Below is a small trained network, with its code and all its weights. Each question gives an input and a class and asks what happens when units are switched off, that is, made to give their printed mean instead of their output.

import numpy as np


def w(rows, s, z=0):
    codes = np.array(rows[::2]) - 128.0
    scale = np.full(codes.shape[1], s)
    scale[-1] = z or s
    return codes * scale


def norm(h):
    return h / np.sqrt((h * h).mean(-1, keepdims=True) + 1e-5)


def f(y):
    return np.maximum(y, 0)


def log_softmax(a):
    a = a - a.max(-1, keepdims=True)
    return a - np.log(np.exp(a).sum(-1, keepdims=True))


def net(x, mask):
    res = np.array(x, float).reshape(1, 3) / 4 @ E
    u = 0
    for l in range(4):
        y = f(norm(res) @ A[l][:, :-1].T + A[l][:, -1])
        res = res + np.where(mask[u : u + 4], y, B[l][:, -1]) @ B[l][:, :-1]
        u += 4
    return log_softmax(norm(res)[-1] @ U[:, :-1].T + U[:, -1])


A, B = {}, {}
E = w([
[105,63,157,178,90,124,195],'x0',
[119,123,98,40,181,141,160],'x1',
[7,176,132,174,147,135,149],'x2',
],0.012)
A[0] = w([
[113,154,96,9,156,186,77,6],'0.n0',
[219,138,86,178,164,164,2,36],'0.n1',
[112,236,61,142,188,195,87,219],'0.n2',
[130,148,250,203,107,158,107,146],'0.n3',
],0.0086,0.002)
B[0] = w([
[89,63,47,157,140,213,145,230],'0.n0',
[254,171,82,107,75,69,211,241],'0.n1',
[73,155,159,91,135,28,140,254],'0.n2',
[76,129,123,185,80,229,74,219],'0.n3',
],0.0098,0.0068)
A[1] = w([
[88,181,142,88,226,146,171,2],'1.n0',
[131,54,162,79,83,48,162,99],'1.n1',
[188,165,98,114,170,221,1,79],'1.n2',
[186,159,98,46,142,168,103,73],'1.n3',
],0.012,0.0031)
B[1] = w([
[37,62,192,96,117,193,209,228],'1.n0',
[82,144,145,134,169,167,163,206],'1.n1',
[109,56,185,78,68,78,193,178],'1.n2',
[144,68,151,89,87,4,130,254],'1.n3',
],0.013,0.0056)
A[2] = w([
[182,101,95,66,173,127,34,43],'2.n0',
[140,254,105,100,153,59,130,26],'2.n1',
[211,52,39,78,199,108,99,254],'2.n2',
[147,80,162,104,200,236,182,125],'2.n3',
],0.0094,0.0032)
B[2] = w([
[252,60,41,51,168,33,234,146],'2.n0',
[191,72,125,23,139,59,117,162],'2.n1',
[201,150,207,55,62,10,34,255],'2.n2',
[92,20,169,68,171,161,179,216],'2.n3',
],0.011,0.0061)
A[3] = w([
[96,141,131,184,38,75,187,127],'3.n0',
[96,133,148,89,212,195,75,209],'3.n1',
[203,226,159,66,169,48,36,253],'3.n2',
[113,54,82,178,12,144,172,26],'3.n3',
],0.011,0.004)
B[3] = w([
[187,167,85,165,192,147,63,208],'3.n0',
[57,55,132,45,125,144,178,177],'3.n1',
[151,96,130,80,69,69,147,254],'3.n2',
[195,253,167,175,125,198,121,192],'3.n3',
],0.016,0.0096)
U = w([
[43,153,84,174,175,166,70,13],'0',
[194,39,164,53,79,35,120,252],'1',
[20,1,206,74,167,195,239,241],'2',
[200,172,153,233,92,212,134,172],'3',
[78,47,26,130,129,126,89,3],'4',
],0.012,0.006)

Each question gives the input, the list of numbers given to net, and the class t.
The units are the neurons (one row each of A and B). Each row of codes is followed by its name. A weight is (code - 128) times the scale printed after its matrix; where a second scale follows, it is the last column's (A, B and U).
mask holds one flag per neuron, layer by layer. A switched-off neuron (its flag False) gives its mean, the last column of its row in B, instead of its output. The means were averaged over made-up inputs and are rounded, as every weight is.
A unit's drop is (log p(t) with every unit on - log p(t) with that unit switched off) / (log p(t) with every unit on - log p(t) with every unit switched off).
most important unit: the unit with the biggest drop
top k neurons: the k neurons with the biggest drops, biggest first
top k neurons in layer l: the k neurons of layer l with the biggest drops, biggest first
drop when u is switched off: that unit's drop, to one decimal
input [-2,-2,5], class 0: most important unit : 2.n3
input [-2,-3,6], class 0: top 2 neurons : [2.n3; 3.n0]
input [6,-2,-8], class 2: top 4 neurons : [1.n1; 2.n3; 1.n3; 0.n1]
input [5,1,6], class 3: top 2 neurons : [1.n0; 1.n1]
input [-5,0,2], class 2: top 3 neurons : [0.n2; 1.n0; 0.n0]
input [7,-3,-8], class 2: top 4 neurons : [1.n1; 2.n3; 1.n3; 0.n1]
input [7,0,-8], class 2: top 2 neurons : [1.n1; 0.n1]
input [-4,-5,7], class 0: top 4 neurons : [0.n1; 2.n2; 2.n3; 3.n0]
input [-1,-3,7], class 0: top 2 neurons : [2.n3; 3.n0]
input [-3,-7,1], class 3: top 2 neurons : [0.n3; 2.n2]
input [5,1,3], class 3: top 2 neurons in layer 1 : [1.n0; 1.n1]
input [6,0,-5], class 2: drop when 1.n1 is switched off : 0.5
input [-2,8,-2], class 2: drop when 1.n0 is switched off : 1.2
input [2,-3,8], class 0: top neuron : [0.n1]
